Below are the code and all the weights of a small trained network. Each question names an input and a target symbol and asks about switching units off, where a switched-off unit gives its printed mean instead of its output.

import numpy as np


def w(rows, s, z=0):
    codes = np.array(rows[::2]) - 128.0
    scale = np.full(codes.shape[1], s)
    scale[-1] = z or s
    return codes * scale


def norm(h):
    return h / np.sqrt((h * h).mean(-1, keepdims=True) + 1e-5)


def f(y):
    return np.maximum(y, 0)


def softmax(a):
    e = np.exp(a - a.max(-1, keepdims=True))
    return e / e.sum(-1, keepdims=True)


def log_softmax(a):
    a = a - a.max(-1, keepdims=True)
    return a - np.log(np.exp(a).sum(-1, keepdims=True))


def net(x, mask):
    ids = ['αβγδεηθλμπσψω'.index(c) for c in x.split()]
    T = len(ids)
    res = E[ids] + P[:T]
    r = norm(res)
    for j in range(3):
        rows = slice(4 * j, 4 * j + 4)
        q, k, v = (r @ M[0][rows].T for M in (Q, K, V))
        z = softmax(np.where(np.tri(T) > 0, q @ k.T / 4**0.5, -1e9)) @ v
        o = O[0][rows]
        res = res + np.where(mask[j], z, o[:, -1]) @ o[:, :-1]
    y = f(norm(res) @ A[0][:, :-1].T + A[0][:, -1])
    res = res + np.where(mask[3:27], y, B[0][:, -1]) @ B[0][:, :-1]
    return log_softmax(norm(res)[-1] @ U[:, :-1].T + U[:, -1])


Q, K, V, O, A, B = {}, {}, {}, {}, {}, {}
E = w([
[107,89,74,82,132],'α',
[115,130,176,118,49],'β',
[134,188,141,48,90],'γ',
[80,112,122,79,103],'δ',
[62,208,158,90,172],'ε',
[122,131,179,123,70],'η',
[30,236,221,194,178],'θ',
[145,108,128,110,58],'λ',
[72,250,160,120,121],'μ',
[172,213,165,142,165],'π',
[112,153,128,141,68],'σ',
[92,143,116,73,168],'ψ',
[155,151,109,42,76],'ω',
],0.017)
P = w([
[191,56,132,144,185],'0',
[26,75,172,95,32],'1',
[110,103,26,32,55],'2',
[92,153,174,17,75],'3',
[141,214,77,154,56],'4',
[58,160,150,38,116],'5',
[141,225,63,161,101],'6',
[43,167,198,154,95],'7',
[117,179,95,67,32],'8',
[11,196,154,149,191],'9',
[176,222,15,129,122],'10',
[60,129,126,158,62],'11',
[98,220,40,178,126],'12',
],0.012)
Q[0] = w([
[111,123,205,108,145],'H0',
[154,136,72,98,114],'H0',
[116,173,112,84,38],'H0',
[151,72,135,114,138],'H0',
[189,171,67,135,137],'H1',
[106,171,37,129,83],'H1',
[108,106,158,128,104],'H1',
[153,75,156,98,122],'H1',
[94,121,54,68,4],'H2',
[158,122,139,117,158],'H2',
[120,88,103,115,135],'H2',
[86,159,97,83,163],'H2',
],0.013)
K[0] = w([
[83,139,146,80,79],'H0',
[165,128,178,145,246],'H0',
[173,87,165,84,184],'H0',
[126,225,76,148,96],'H0',
[235,83,175,136,198],'H1',
[188,81,111,171,163],'H1',
[150,151,145,169,57],'H1',
[93,187,83,90,102],'H1',
[235,17,164,95,147],'H2',
[83,136,131,163,103],'H2',
[66,75,153,52,120],'H2',
[193,133,177,94,136],'H2',
],0.011)
V[0] = w([
[104,20,148,146,136],'H0',
[152,175,128,175,243],'H0',
[120,92,118,126,209],'H0',
[145,82,55,129,86],'H0',
[77,167,139,74,215],'H1',
[250,74,90,207,222],'H1',
[55,68,182,145,148],'H1',
[79,77,165,124,103],'H1',
[107,122,155,174,55],'H2',
[151,143,33,138,91],'H2',
[168,103,85,124,62],'H2',
[44,165,167,121,173],'H2',
],0.014)
O[0] = w([
[154,33,85,91,121,95],'H0',
[169,104,155,213,53,99],'H0',
[109,69,99,144,90,121],'H0',
[38,181,64,111,222,92],'H0',
[69,135,162,67,11,164],'H1',
[155,104,44,225,72,1],'H1',
[136,5,130,56,117,105],'H1',
[119,93,139,42,187,129],'H1',
[217,125,135,111,169,92],'H2',
[96,139,177,158,154,115],'H2',
[117,146,177,152,203,136],'H2',
[167,56,112,116,48,113],'H2',
],0.011)
A[0] = w([
[120,83,135,107,30,110],'N0',
[90,207,73,187,101,106],'N1',
[138,227,198,208,86,175],'N2',
[151,105,144,195,151,24],'N3',
[31,101,190,120,162,157],'N4',
[186,112,79,125,93,2],'N5',
[60,75,170,32,207,135],'N6',
[145,68,82,168,140,42],'N7',
[204,1,133,160,100,114],'N8',
[182,180,96,112,215,151],'N9',
[171,148,241,100,157,119],'N10',
[148,29,44,122,248,111],'N11',
[169,18,119,155,104,77],'N12',
[149,69,130,66,7,135],'N13',
[100,114,179,202,67,141],'N14',
[222,138,72,165,90,91],'N15',
[126,89,66,133,120,69],'N16',
[128,184,185,171,113,93],'N17',
[94,122,138,98,172,146],'N18',
[150,123,154,92,181,99],'N19',
[137,148,222,42,96,131],'N20',
[190,158,98,197,149,61],'N21',
[86,188,202,119,133,128],'N22',
[46,56,206,124,100,119],'N23',
],0.0099,0.0066)
B[0] = w([
[88,96,254,139,157,176],'N0',
[119,87,100,116,119,168],'N1',
[107,138,178,93,72,226],'N2',
[57,195,166,58,200,128],'N3',
[103,193,152,76,86,215],'N4',
[72,185,180,78,179,129],'N5',
[89,117,83,98,98,245],'N6',
[146,235,117,115,108,130],'N7',
[135,189,183,69,188,147],'N8',
[150,72,140,119,106,184],'N9',
[124,175,173,70,85,207],'N10',
[159,162,94,110,91,155],'N11',
[104,194,171,104,172,139],'N12',
[84,114,233,134,154,200],'N13',
[72,103,183,65,111,173],'N14',
[65,131,124,145,104,146],'N15',
[94,164,96,120,105,133],'N16',
[80,158,151,112,71,164],'N17',
[108,92,99,114,105,188],'N18',
[158,132,87,107,131,159],'N19',
[72,139,160,96,150,254],'N20',
[49,121,217,160,163,139],'N21',
[120,179,137,85,95,233],'N22',
[169,122,187,72,204,178],'N23',
],0.0096,0.01)
U = w([
[63,157,22,142,65,26],'α',
[206,75,116,104,161,87],'β',
[119,190,131,157,87,13],'γ',
[99,32,81,102,126,35],'δ',
[182,122,192,177,102,125],'ε',
[241,63,85,92,120,144],'η',
[130,88,206,80,176,250],'θ',
[105,124,123,156,180,252],'λ',
[138,165,180,141,92,117],'μ',
[115,143,115,208,47,104],'π',
[144,117,136,189,246,138],'σ',
[92,65,159,176,88,83],'ψ',
[65,194,137,148,148,145],'ω',
],0.012,0.0034)

Each question gives the input, a string of symbols that net reads in full, and the target symbol t.
The units are the heads (4 rows each of Q, K, V and O) and the neurons (one row each of A and B). Each row of codes is followed by its name. A weight is (code - 128) times the scale printed after its matrix; where a second scale follows, it is the last column's (O, A, B and U).
mask holds one flag per unit, heads first, then neurons. A switched-off unit (its flag False) gives its mean, the last column of its rows in O or B, instead of its output. The means were averaged over made-up inputs and are rounded, as every weight is.
A unit's drop is (log p(t) with every unit on - log p(t) with that unit switched off) / (log p(t) with every unit on - log p(t) with every unit switched off).
The circuit of an input: a set's keep is (log p(t) with only the set's units on - log p(t) with every unit switched off) / (log p(t) with every unit on - log p(t) with every unit switched off). Starting from the 12 units with the biggest drops (on a tie, the unit counted first), units are removed one at a time, each time the one whose removal leaves the highest keep (on an exact tie, the one counted first), for as long as the keep stays at least 0.8.
units of the circuit, in order: the units of the circuit, biggest drop first
most important unit: the unit with the biggest drop
which heads matter: for each layer, one digit per head in row order, 1 if its drop is at least 0.15 and else 0, layers parted by /
drop of u: that unit's drop, to one decimal
input η β μ, target η: which heads matter => 010
input ω σ γ σ η α σ μ α, target ω: which heads matter => 011
input δ δ δ α ω β π ω δ δ ε, target δ: which heads matter => 110
input δ β ω, target δ: units of the circuit, in order => H0, H1
input α β β θ δ, target α: which heads matter => 110
input δ ω ψ η μ, target δ: most important unit => H0
input π λ ψ π α ψ γ α γ ψ γ, target π: which heads matter => 010
input η ε η α ψ μ μ θ θ ω λ μ η, target η: which heads matter => 110
input σ δ ω μ ω σ γ σ μ σ δ σ ω, target σ: units of the circuit, in order => H1, H2
input σ σ μ α ω η η α π, target σ: which heads matter => 010
input σ μ μ γ θ, target σ: which heads matter => 110
input δ η δ σ ε γ μ μ ε σ α δ α, target δ: units of the circuit, in order => H1, H0
input α β ω μ δ π ψ, target α: which heads matter => 010
input π μ λ η α σ β, target π: which heads matter => 010
input σ π ω σ α, target σ: which heads matter => 011
input η δ η π μ σ μ η σ μ θ, target η: which heads matter => 111
input π μ β γ μ ω σ μ σ, target π: units of the circuit, in order => H1
input η μ δ θ ω ω π η δ ω ω γ π, target η: which heads matter => 110
input β μ θ α γ ψ σ σ μ η θ, target η: which heads matter => 011
input ω ε δ μ λ ε μ η λ, target ω: most important unit => H2
input ω σ μ μ δ μ μ ψ ω, target ω: which heads matter => 111
input π γ π, target π: drop of H1 => 0.6
input σ σ μ σ α α ψ, target σ: drop of N5 => 0.0
input η μ π σ π μ σ ψ ψ η γ, target η: drop of H1 => 0.3
input π σ π θ σ λ η, target π: drop of H1 => 0.6
